Here is a tiny trained network, its code and every weight. The questions are about switching its units off for an input and a class, where a switched-off unit gives its printed mean instead of its output.

import numpy as np


def w(rows, s, z=0):
    codes = np.array(rows[::2]) - 128.0
    scale = np.full(codes.shape[1], s)
    scale[-1] = z or s
    return codes * scale


def norm(h):
    return h / np.sqrt((h * h).mean(-1, keepdims=True) + 1e-5)


def f(y):
    return y / 2 * (1 + np.tanh(0.7978845608 * (y + 0.044715 * y**3)))


def log_softmax(a):
    a = a - a.max(-1, keepdims=True)
    return a - np.log(np.exp(a).sum(-1, keepdims=True))


def net(x, mask):
    res = np.array(x, float).reshape(1, 6) / 4 @ E
    u = 0
    for l in range(3):
        y = f(norm(res) @ A[l][:, :-1].T + A[l][:, -1])
        res = res + np.where(mask[u : u + 8], y, B[l][:, -1]) @ B[l][:, :-1]
        u += 8
    return log_softmax(norm(res)[-1] @ U[:, :-1].T + U[:, -1])


A, B = {}, {}
E = w([
[245,161,184,22,26,162,201],'x0',
[233,31,164,189,188,68,181],'x1',
[70,39,233,178,56,209,124],'x2',
[129,124,125,129,129,131,127],'x3',
[105,140,60,198,4,57,201],'x4',
[127,125,132,125,125,123,128],'x5',
],0.0004)
A[0] = w([
[93,106,60,172,3,28,194,54],'0.n1',
[142,101,186,42,214,155,54,16],'0.n2',
[132,135,111,144,148,165,160,154],'0.n3',
[107,109,83,141,53,61,170,3],'0.n4',
[139,92,180,33,224,162,61,13],'0.n5',
[143,153,129,156,134,151,132,124],'0.n6',
[130,95,180,39,218,153,73,5],'0.n7',
[121,109,108,123,121,152,154,79],'0.n8',
],0.0019,0.00056)
B[0] = w([
[194,226,152,228,197,251,140,254],'0.n1',
[152,182,101,218,97,162,183,200],'0.n2',
[129,126,129,134,117,104,98,146],'0.n3',
[158,167,155,145,166,190,110,107],'0.n4',
[153,190,103,224,101,161,176,211],'0.n5',
[127,126,129,121,133,128,129,125],'0.n6',
[148,175,97,203,94,155,157,178],'0.n7',
[135,141,152,117,151,129,115,98],'0.n8',
],0.0017,0.0004)
A[1] = w([
[21,107,100,235,223,76,6,84],'1.n1',
[211,159,209,39,68,136,147,15],'1.n2',
[103,154,124,184,46,48,172,143],'1.n3',
[117,95,54,101,96,114,152,207],'1.n4',
[233,184,226,52,53,140,151,16],'1.n5',
[67,120,126,201,181,77,16,26],'1.n6',
[173,74,81,119,167,91,195,4],'1.n7',
[221,166,214,43,59,130,120,11],'1.n8',
],0.0015,0.0004)
B[1] = w([
[148,74,46,94,89,167,253,254],'1.n1',
[92,75,42,150,125,138,166,175],'1.n2',
[138,83,117,82,242,211,118,151],'1.n3',
[103,79,185,104,183,122,134,142],'1.n4',
[92,73,26,161,143,149,182,223],'1.n5',
[120,97,77,92,111,166,225,140],'1.n6',
[100,131,168,126,98,136,52,87],'1.n7',
[80,69,52,150,129,138,191,174],'1.n8',
],0.0013,0.00049)
A[2] = w([
[188,215,31,83,172,17,75,132],'2.n1',
[78,47,212,171,46,179,101,33],'2.n2',
[6,228,113,37,103,188,84,191],'2.n3',
[87,73,52,162,156,105,159,132],'2.n4',
[85,52,214,166,53,174,88,32],'2.n5',
[37,117,111,199,241,121,68,3],'2.n6',
[205,119,98,64,40,118,179,216],'2.n7',
[225,42,206,188,198,59,160,200],'2.n8',
],0.0018,0.00034)
B[2] = w([
[54,129,251,115,180,152,146,207],'2.n1',
[108,188,148,84,214,94,145,192],'2.n2',
[229,67,138,156,105,48,74,254],'2.n3',
[123,127,149,51,70,163,149,194],'2.n4',
[121,178,138,95,200,94,136,169],'2.n5',
[163,119,116,91,46,169,189,107],'2.n6',
[35,89,99,146,150,152,132,204],'2.n7',
[124,157,100,97,59,102,39,243],'2.n8',
],0.002,0.00071)
U = w([
[70,41,32,75,82,171,225,255],'0',
[191,225,123,237,126,210,149,142],'1',
[56,162,238,64,234,84,131,108],'2',
[192,90,116,111,51,36,3,3],'3',
],0.0069,0.00061)

Each question gives the input, the list of numbers given to net, and the class t.
The units are the neurons (one row each of A and B). Each row of codes is followed by its name. A weight is (code - 128) times the scale printed after its matrix; where a second scale follows, it is the last column's (A, B and U).
mask holds one flag per neuron, layer by layer. A switched-off neuron (its flag False) gives its mean, the last column of its row in B, instead of its output. The means were averaged over made-up inputs and are rounded, as every weight is.
A unit's drop is (log p(t) with every unit on - log p(t) with that unit switched off) / (log p(t) with every unit on - log p(t) with every unit switched off).
The circuit of an input: a set's keep is (log p(t) with only the set's units on - log p(t) with every unit switched off) / (log p(t) with every unit on - log p(t) with every unit switched off). Starting from the 12 units with the biggest drops (on a tie, the unit counted first), units are removed one at a time, each time the one whose removal leaves the highest keep (on an exact tie, the one counted first), for as long as the keep stays at least 0.8.
circuit, biggest first: the units of the circuit, biggest drop first
top k neurons: the k neurons with the biggest drops, biggest first
k most important neurons of layer l: the k neurons of layer l with the biggest drops, biggest first
input [-3,-1,-4,-3,7,5], class 1: most important neuron of layer 0 : 0.n1
input [-6,5,7,1,5,4], class 2: top 3 neurons : 2.n2, 1.n5, 2.n5
input [-7,4,7,-5,-8,2], class 1: circuit, biggest first : 0.n5, 0.n2
input [-5,-7,3,0,4,-7], class 3: top 3 neurons : 2.n3, 1.n5, 1.n8
input [5,-6,-4,2,0,1], class 3: top 3 neurons : 2.n3, 1.n1, 1.n6
input [-7,6,3,7,0,-5], class 0: top 3 neurons : 1.n1, 2.n3, 1.n6
input [7,6,4,-7,-5,1], class 0: 3 most important neurons of layer 1 : 1.n5, 1.n8, 1.n2
input [-5,3,2,-8,-5,2], class 0: top 2 neurons : 0.n1, 1.n1
input [-7,-3,-4,3,3,1], class 0: 2 most important neurons of layer 1 : 1.n1, 1.n6
input [-1,-2,8,1,8,3], class 1: top 2 neurons : 0.n1, 2.n1
input [3,6,0,2,-5,7], class 3: top 4 neurons : 2.n8, 0.n1, 1.n1, 0.n4
input [3,2,0,8,-6,1], class 1: top 2 neurons : 0.n5, 0.n2
input [-7,-2,-6,1,2,1], class 0: top 3 neurons : 1.n1, 1.n6, 2.n2
input [-2,3,7,2,1,3], class 2: circuit, biggest first : 2.n2
input [6,-5,-4,1,-3,-5], class 0: 4 most important neurons of layer 2 : 2.n8, 2.n7, 2.n1, 2.n2
input [5,5,1,1,-5,2], class 0: top 2 neurons : 0.n1, 1.n5
input [-6,-8,4,6,-7,-4], class 3: circuit, biggest first : 2.n3, 2.n1
input [5,3,-3,-2,7,-4], class 1: top 4 neurons : 0.n1, 1.n1, 0.n4, 1.n6
input [2,-8,7,8,5,2], class 3: circuit, biggest first : 2.n3, 1.n1
input [2,-2,3,7,6,-7], class 1: circuit, biggest first : 0.n1
input [6,-5,-5,-2,-6,6], class 0: top 2 neurons : 1.n5, 1.n8
input [1,5,-8,8,2,-2], class 2: top 2 neurons : 2.n1, 2.n3
input [-3,-6,5,6,7,-6], class 1: top 2 neurons : 0.n1, 2.n8
input [0,6,2,7,-5,-1], class 3: 2 most important neurons of layer 0 : 0.n1, 0.n4
input [0,0,6,8,8,3], class 1: 2 most important neurons of layer 0 : 0.n1, 0.n4
input [-1,5,1,5,0,3], class 3: 2 most important neurons of layer 2 : 2.n8, 2.n1
input [2,6,-6,8,-7,-8], class 1: 2 most important neurons of layer 2 : 2.n3, 2.n2
